[[-27 -27 -22 -28   8  -6   9 -15  11]
 [ 14  11  51   5  12  -2  13   0  -6]
 [-12  16  -2  12  16  14   1  19   7]
 [-23 -20 -24 -35   1  -2  10 -18  12]
 [-14  15  -3  13  11  14   2  14   6]
 [ 16  19  36  13  17   0  17 -11  -6]
 [-32   7  -9  18  -6   6   3  -2  -9]
 [-45  -7 -14  13   1 -12   0  -3 -15]
 [ -8   0  34   3   1  32   1  32  -9]]
->
[[ 11  -6   7  12   6  -6  -9 -15  -9]
 [-15   0  19 -18  14 -11  -2  -3  32]
 [  9  13   1  10   2  17   3   0   1]
 [ -6  -2  14  -2  14   0   6 -12  32]
 [  8  12  16   1  11  17  -6   1   1]
 [-28   5  12 -35  13  13  18  13   3]
 [-22  51  -2 -24  -3  36  -9 -14  34]
 [-27  11  16 -20  15  19   7  -7   0]
 [-27  14 -12 -23 -14  16 -32 -45  -8]]

[[ -3  -6   1 -18  -9   1  20   8]
 [-29 -18 -49 -21  -6 -14  13  -3]
 [  5  10  -3 -10  16 -24  -2   8]
 [-31  26  -6 -27 -20  -1  29 -43]
 [-11  14 -22 -15  -4 -23  -1 -16]
 [ -8 -13  18 -15  -8 -28  17  16]
 [-31  21 -11 -28 -30 -12  28  -5]
 [-10   3 -30 -15  -2 -18   9 -13]
 [-23  19  15  -6  -3  -4  17  -8]
 [ -9 -27 -21 -19  -7 -13  30   3]
 [-16 -18 -27   1 -24  12   1 -21]]
->
[[  8  -3   8 -43 -16  16  -5 -13  -8   3 -21]
 [ 20  13  -2  29  -1  17  28   9  17  30   1]
 [  1 -14 -24  -1 -23 -28 -12 -18  -4 -13  12]
 [ -9  -6  16 -20  -4  -8 -30  -2  -3  -7 -24]
 [-18 -21 -10 -27 -15 -15 -28 -15  -6 -19   1]
 [  1 -49  -3  -6 -22  18 -11 -30  15 -21 -27]
 [ -6 -18  10  26  14 -13  21   3  19 -27 -18]
 [ -3 -29   5 -31 -11  -8 -31 -10 -23  -9 -16]]

[[-13 -27 -48   8  35  26 -20 -18  -9  30 -42 -31 -41 -29 -20]
 [-10 -23 -36   5  25  17  -8 -10 -10  17 -35 -28 -32 -23 -18]
 [  0   2  10   2  -6  -2 -10  -1   1   4 -11   7   4  10   4]]
->
[[-20 -18   4]
 [-29 -23  10]
 [-41 -32   4]
 [-31 -28   7]
 [-42 -35 -11]
 [ 30  17   4]
 [ -9 -10   1]
 [-18 -10  -1]
 [-20  -8 -10]
 [ 26  17  -2]
 [ 35  25  -6]
 [  8   5   2]
 [-48 -36  10]
 [-27 -23   2]
 [-13 -10   0]]

[[ 13 -19  -7  23  29  -2 -33   3  38   9  -7]
 [  1 -31 -16  19  38  22 -24 -20   4  12  32]
 [ 18 -21 -21   6  33  23  -8 -16   0   0  30]
 [ 22   7   6   0  -2  -2   0  23  30 -10 -11]
 [ 28 -17 -22  25  40  -9 -36  16  46 -11 -15]
 [-11 -28 -18  -3   2   0  -4  20  44  19  26]
 [-10 -19   7  28  27   4 -31  -8  20  15  21]]
->
[[ -7  32  30 -11 -15  26  21]
 [  9  12   0 -10 -11  19  15]
 [ 38   4   0  30  46  44  20]
 [  3 -20 -16  23  16  20  -8]
 [-33 -24  -8   0 -36  -4 -31]
 [ -2  22  23  -2  -9   0   4]
 [ 29  38  33  -2  40   2  27]
 [ 23  19   6   0  25  -3  28]
 [ -7 -16 -21   6 -22 -18   7]
 [-19 -31 -21   7 -17 -28 -19]
 [ 13   1  18  22  28 -11 -10]]

[[-21   0   8 -34  -8 -24  20  33 -13   2 -11  11  -1  -3]
 [ 10   7 -10  -6  10  35   4  43  29  -1 -23  -7   8 -29]
 [ 17  18  -2 -19  -1 -24 -12  15 -13   8  -9   3 -17  -5]
 [  6 -17  16   1  16  -5  26 -16 -10 -16  -4 -21  21  23]
 [ 10  17  -3  37 -19   3 -12 -21   4  16  -3   4   3   9]]
->
[[ -3 -29  -5  23   9]
 [ -1   8 -17  21   3]
 [ 11  -7   3 -21   4]
 [-11 -23  -9  -4  -3]
 [  2  -1   8 -16  16]
 [-13  29 -13 -10   4]
 [ 33  43  15 -16 -21]
 [ 20   4 -12  26 -12]
 [-24  35 -24  -5   3]
 [ -8  10  -1  16 -19]
 [-34  -6 -19   1  37]
 [  8 -10  -2  16  -3]
 [  0   7  18 -17  17]
 [-21  10  17   6  10]]

[[-12  27   3]
 [-14   7   6]
 [ 50  49 -19]
 [-13  26   2]
 [-12  29   1]
 [-11  27   3]
 [ 47  48 -18]
 [ 49  49 -19]]
->
[[  3   6 -19   2   1   3 -18 -19]
 [ 27   7  49  26  29  27  48  49]
 [-12 -14  50 -13 -12 -11  47  49]]
